Below is a small trained network, with its code and all its weights. Each question gives an input and a class and asks what happens when units are switched off, that is, made to give their printed mean instead of their output.

import numpy as np


def w(rows, s, z=0):
    codes = np.array(rows[::2]) - 128.0
    scale = np.full(codes.shape[1], s)
    scale[-1] = z or s
    return codes * scale


def norm(h):
    return h / np.sqrt((h * h).mean(-1, keepdims=True) + 1e-5)


def f(y):
    return np.maximum(y, 0)


def log_softmax(a):
    a = a - a.max(-1, keepdims=True)
    return a - np.log(np.exp(a).sum(-1, keepdims=True))


def net(x, mask):
    res = np.array(x, float).reshape(1, 3) / 4 @ E
    u = 0
    for l in range(2):
        y = f(norm(res) @ A[l][:, :-1].T + A[l][:, -1])
        res = res + np.where(mask[u : u + 13], y, B[l][:, -1]) @ B[l][:, :-1]
        u += 13
    return log_softmax(norm(res)[-1] @ U[:, :-1].T + U[:, -1])


A, B = {}, {}
E = w([
[161,52,55,179,146,129,141,1,187],'x0',
[33,18,56,77,141,205,43,98,36],'x1',
[168,90,83,40,180,160,146,96,244],'x2',
],0.0021)
A[0] = w([
[122,141,153,157,120,91,175,186,115,31],'L0N0',
[117,164,192,109,123,144,174,154,123,219],'L0N1',
[145,94,217,156,90,99,128,191,73,4],'L0N2',
[101,173,141,43,110,145,199,113,231,171],'L0N3',
[143,131,74,212,136,145,173,78,223,71],'L0N4',
[107,199,157,180,89,64,178,235,171,21],'L0N5',
[94,120,153,139,102,164,119,4,69,94],'L0N6',
[202,168,113,72,32,106,199,163,183,81],'L0N7',
[156,197,210,85,91,141,177,159,190,206],'L0N8',
[167,142,166,47,151,120,113,250,126,65],'L0N9',
[20,94,88,90,195,104,147,103,161,72],'L0N10',
[54,142,50,158,117,100,65,133,147,227],'L0N11',
[133,69,129,149,201,123,195,104,156,71],'L0N12',
],0.0036,0.0013)
B[0] = w([
[150,103,169,119,151,159,79,112,96,174],'L0N0',
[177,169,194,64,134,168,114,121,97,207],'L0N1',
[125,95,71,127,163,145,36,107,187,188],'L0N2',
[172,131,69,182,150,111,115,117,164,225],'L0N3',
[178,161,47,68,69,155,62,166,160,217],'L0N4',
[187,81,148,163,121,94,98,80,63,236],'L0N5',
[94,102,129,129,230,119,145,137,128,195],'L0N6',
[83,122,142,184,178,75,146,98,103,216],'L0N7',
[77,96,122,154,106,125,154,92,85,254],'L0N8',
[99,157,108,126,174,226,142,178,134,218],'L0N9',
[149,197,189,255,148,143,100,162,95,186],'L0N10',
[161,99,161,163,190,95,165,190,139,194],'L0N11',
[130,161,126,166,91,113,87,186,188,177],'L0N12',
],0.0036,0.0035)
A[1] = w([
[101,135,139,191,93,108,101,128,79,198],'L1N0',
[157,116,104,175,152,92,117,127,148,64],'L1N1',
[32,33,117,138,132,136,146,148,120,69],'L1N2',
[127,117,70,125,108,137,119,110,184,118],'L1N3',
[145,84,71,136,116,114,153,130,217,92],'L1N4',
[88,151,146,145,88,109,86,156,109,6],'L1N5',
[185,62,174,162,135,99,127,71,134,156],'L1N6',
[126,126,105,188,127,85,118,94,193,146],'L1N7',
[89,120,178,183,143,142,118,139,83,135],'L1N8',
[21,109,111,132,156,130,137,160,124,148],'L1N9',
[128,113,165,144,3,75,114,98,127,112],'L1N10',
[101,59,106,168,142,130,70,104,126,216],'L1N11',
[52,114,96,37,77,176,113,135,113,197],'L1N12',
],0.0057,0.0018)
B[1] = w([
[161,129,99,106,171,121,139,128,212,223],'L1N0',
[123,120,166,112,118,122,90,141,106,206],'L1N1',
[116,125,77,49,115,59,146,80,161,192],'L1N2',
[156,147,171,159,165,139,33,172,88,185],'L1N3',
[132,113,138,89,186,158,29,253,84,204],'L1N4',
[147,109,91,123,161,155,102,132,141,150],'L1N5',
[98,182,140,156,97,175,178,116,138,218],'L1N6',
[116,65,125,60,155,146,75,187,76,227],'L1N7',
[106,69,96,95,120,96,125,144,118,242],'L1N8',
[99,98,129,139,83,96,188,40,198,200],'L1N9',
[79,127,66,88,89,188,131,109,177,159],'L1N10',
[172,173,151,124,111,81,107,166,87,253],'L1N11',
[167,150,150,191,111,103,154,117,120,170],'L1N12',
],0.0051,0.0049)
U = w([
[168,186,191,186,156,137,185,117,106,162],'0',
[62,126,158,103,81,175,182,146,112,63],'1',
[160,118,131,104,161,134,21,224,88,191],'2',
[106,88,84,85,100,26,152,87,140,174],'3',
[159,190,112,163,2,149,131,57,176,119],'4',
[105,150,82,127,139,208,168,145,217,93],'5',
[83,118,157,145,97,182,129,118,93,3],'6',
],0.01,0.0039)

Each question gives the input, the list of numbers given to net, and the class t.
The units are the neurons (one row each of A and B). Each row of codes is followed by its name. A weight is (code - 128) times the scale printed after its matrix; where a second scale follows, it is the last column's (A, B and U).
mask holds one flag per neuron, layer by layer. A switched-off neuron (its flag False) gives its mean, the last column of its row in B, instead of its output. The means were averaged over made-up inputs and are rounded, as every weight is.
A unit's drop is (log p(t) with every unit on - log p(t) with that unit switched off) / (log p(t) with every unit on - log p(t) with every unit switched off).
The circuit of an input: a set's keep is (log p(t) with only the set's units on - log p(t) with every unit switched off) / (log p(t) with every unit on - log p(t) with every unit switched off). Starting from the 12 units with the biggest drops (on a tie, the unit counted first), units are removed one at a time, each time the one whose removal leaves the highest keep (on an exact tie, the one counted first), for as long as the keep stays at least 0.8.
circuit, biggest first: the units of the circuit, biggest drop first
most important unit: the unit with the biggest drop
top k neurons: the k neurons with the biggest drops, biggest first
top k neurons in layer l: the k neurons of layer l with the biggest drops, biggest first
drop of u: that unit's drop, to one decimal
input [-1,-4,-7], class 4: top 2 neurons in layer 1 -> [L1N4; L1N7]
input [-2,0,1], class 1: top 2 neurons -> [L0N1; L0N9]
input [-7,4,5], class 5: top 2 neurons -> [L0N9; L1N11]
input [-7,-7,-1], class 0: top 2 neurons in layer 0 -> [L0N5; L0N4]
input [-5,-6,-5], class 0: most important unit -> L1N7
input [-8,1,6], class 5: top 2 neurons in layer 0 -> [L0N9; L0N3]
input [-2,-8,-8], class 4: circuit, biggest first -> [L1N10; L1N4; L0N6; L0N11]
input [-8,0,5], class 1: top 2 neurons in layer 1 -> [L1N0; L1N11]
input [-1,-3,-8], class 4: top 3 neurons in layer 0 -> [L0N5; L0N9; L0N6]
input [-7,5,2], class 1: top 2 neurons in layer 0 -> [L0N9; L0N8]
input [-2,-3,1], class 0: top 2 neurons in layer 1 -> [L1N6; L1N4]
input [-8,5,0], class 1: top 2 neurons in layer 1 -> [L1N9; L1N4]
input [-3,-1,4], class 5: top 3 neurons in layer 0 -> [L0N9; L0N1; L0N3]
input [5,-7,-6], class 4: top neuron in layer 1 -> [L1N10]
input [-7,2,5], class 0: top 2 neurons in layer 1 -> [L1N12; L1N7]
input [-7,6,-6], class 3: top 2 neurons -> [L1N9; L1N4]
input [6,-6,-6], class 4: top 3 neurons in layer 1 -> [L1N4; L1N6; L1N10]
input [-7,3,4], class 5: top 3 neurons -> [L0N9; L1N11; L0N5]
input [3,-8,-2], class 4: top 2 neurons -> [L1N10; L0N5]
input [-1,-2,-2], class 0: most important unit -> L0N5
input [-8,-7,7], class 0: drop of L1N4 -> 0.1
input [-8,8,-4], class 3: drop of L1N9 -> 0.3
input [7,-5,-8], class 4: drop of L0N3 -> 1.0
